Below are the code and all the weights of a small trained network. Each question names an input and a class and asks about switching units off, where a switched-off unit gives its printed mean instead of its output.

import numpy as np


def w(rows, s, z=0):
    codes = np.array(rows[::2]) - 128.0
    scale = np.full(codes.shape[1], s)
    scale[-1] = z or s
    return codes * scale


def norm(h):
    return h / np.sqrt((h * h).mean(-1, keepdims=True) + 1e-5)


def f(y):
    return np.maximum(y, 0)


def log_softmax(a):
    a = a - a.max(-1, keepdims=True)
    return a - np.log(np.exp(a).sum(-1, keepdims=True))


def net(x, mask):
    res = np.array(x, float).reshape(1, 7) / 4 @ E
    u = 0
    for l in range(2):
        y = f(norm(res) @ A[l][:, :-1].T + A[l][:, -1])
        res = res + np.where(mask[u : u + 3], y, B[l][:, -1]) @ B[l][:, :-1]
        u += 3
    return log_softmax(norm(res)[-1] @ U[:, :-1].T + U[:, -1])


A, B = {}, {}
E = w([
[45,106,128,63,171,171,160,136,219],'x0',
[168,35,22,173,95,156,133,72,192],'x1',
[153,190,60,88,213,217,115,172,92],'x2',
[151,129,133,53,139,201,110,40,154],'x3',
[83,254,148,55,137,114,62,207,52],'x4',
[97,197,69,152,116,169,126,79,184],'x5',
[241,170,228,173,75,124,188,157,134],'x6',
],0.0069)
A[0] = w([
[189,167,138,97,158,200,138,165,154,158],'L0N1',
[1,193,125,101,133,124,112,141,174,54],'L0N2',
[74,138,155,36,158,134,113,122,107,7],'L0N3',
],0.014,0.0021)
B[0] = w([
[93,169,183,115,182,2,248,58,127,228],'L0N1',
[67,90,124,103,75,87,239,167,52,255],'L0N2',
[44,63,63,93,99,75,9,222,53,229],'L0N3',
],0.0099,0.0084)
A[1] = w([
[63,88,39,66,126,158,138,36,174,99],'L1N1',
[251,254,207,135,133,103,73,100,65,247],'L1N2',
[185,89,158,147,49,49,86,121,106,214],'L1N3',
],0.0079,0.0012)
B[1] = w([
[173,195,211,150,165,107,75,93,141,232],'L1N1',
[136,184,178,249,79,237,177,132,193,235],'L1N2',
[112,192,93,90,193,101,199,115,95,255],'L1N3',
],0.014,0.0054)
U = w([
[53,119,54,84,114,110,146,198,40,212],'0',
[159,129,136,149,43,255,105,162,138,15],'1',
[128,161,198,143,134,108,186,102,167,230],'2',
[227,91,95,125,155,133,6,105,169,2],'3',
],0.016,0.0042)

Each question gives the input, the list of numbers given to net, and the class t.
The units are the neurons (one row each of A and B). Each row of codes is followed by its name. A weight is (code - 128) times the scale printed after its matrix; where a second scale follows, it is the last column's (A, B and U).
mask holds one flag per neuron, layer by layer. A switched-off neuron (its flag False) gives its mean, the last column of its row in B, instead of its output. The means were averaged over made-up inputs and are rounded, as every weight is.
A unit's drop is (log p(t) with every unit on - log p(t) with that unit switched off) / (log p(t) with every unit on - log p(t) with every unit switched off).
unit that matters most: the unit with the biggest drop
top k neurons: the k neurons with the biggest drops, biggest first
k most important neurons of layer l: the k neurons of layer l with the biggest drops, biggest first
drop when u is switched off: that unit's drop, to one decimal
input [-8,0,8,-1,3,4,0], class 2: unit that matters most -> L0N1
input [7,4,-8,4,6,-8,7], class 0: top 4 neurons -> [L1N2 L0N1 L1N1 L1N3]
input [-8,-2,8,-2,-7,-3,-2], class 1: top 2 neurons -> [L0N3 L0N2]
input [5,-5,0,4,-6,4,-3], class 0: top 2 neurons -> [L0N2 L0N3]
input [1,4,5,1,-4,6,-8], class 2: top 2 neurons -> [L1N1 L0N3]
input [-7,7,-2,7,8,5,-4], class 2: top 2 neurons -> [L1N1 L0N3]
input [0,-2,-6,-6,-7,-4,-8], class 2: top 2 neurons -> [L0N3 L0N2]
input [5,8,4,-8,-7,-5,-4], class 3: top 2 neurons -> [L0N1 L0N2]
input [4,-8,4,5,-8,3,-2], class 0: 2 most important neurons of layer 0 -> [L0N3 L0N2]
input [-5,-2,-4,0,8,-2,3], class 1: top 3 neurons -> [L1N2 L0N1 L0N2]
input [-7,2,-2,-7,3,5,-1], class 2: top 2 neurons -> [L0N3 L0N2]
input [-2,4,3,2,0,-5,-8], class 3: top 2 neurons -> [L0N2 L1N1]
input [-8,-8,2,-3,-6,-6,0], class 1: 2 most important neurons of layer 1 -> [L1N2 L1N1]
input [-8,-1,4,-8,-5,-2,1], class 2: top 4 neurons -> [L0N3 L0N2 L1N3 L1N2]
input [8,7,2,2,-8,0,-7], class 3: most important neuron of layer 0 -> [L0N1]
input [4,-2,8,6,-7,5,-6], class 2: top 2 neurons -> [L1N1 L0N1]
input [-4,-4,1,-4,2,-5,5], class 1: top 2 neurons -> [L1N2 L0N2]
input [-3,8,-5,8,1,-3,-4], class 3: drop when L0N2 is switched off -> 0.3
input [-2,7,3,3,-3,7,-1], class 3: drop when L1N2 is switched off -> 0.1
input [-1,4,5,1,0,-3,-4], class 3: drop when L1N1 is switched off -> 0.1
input [5,7,1,6,-3,4,-6], class 3: top neuron -> [L0N1]
input [-5,4,-2,4,-6,7,-4], class 3: drop when L0N2 is switched off -> 0.2
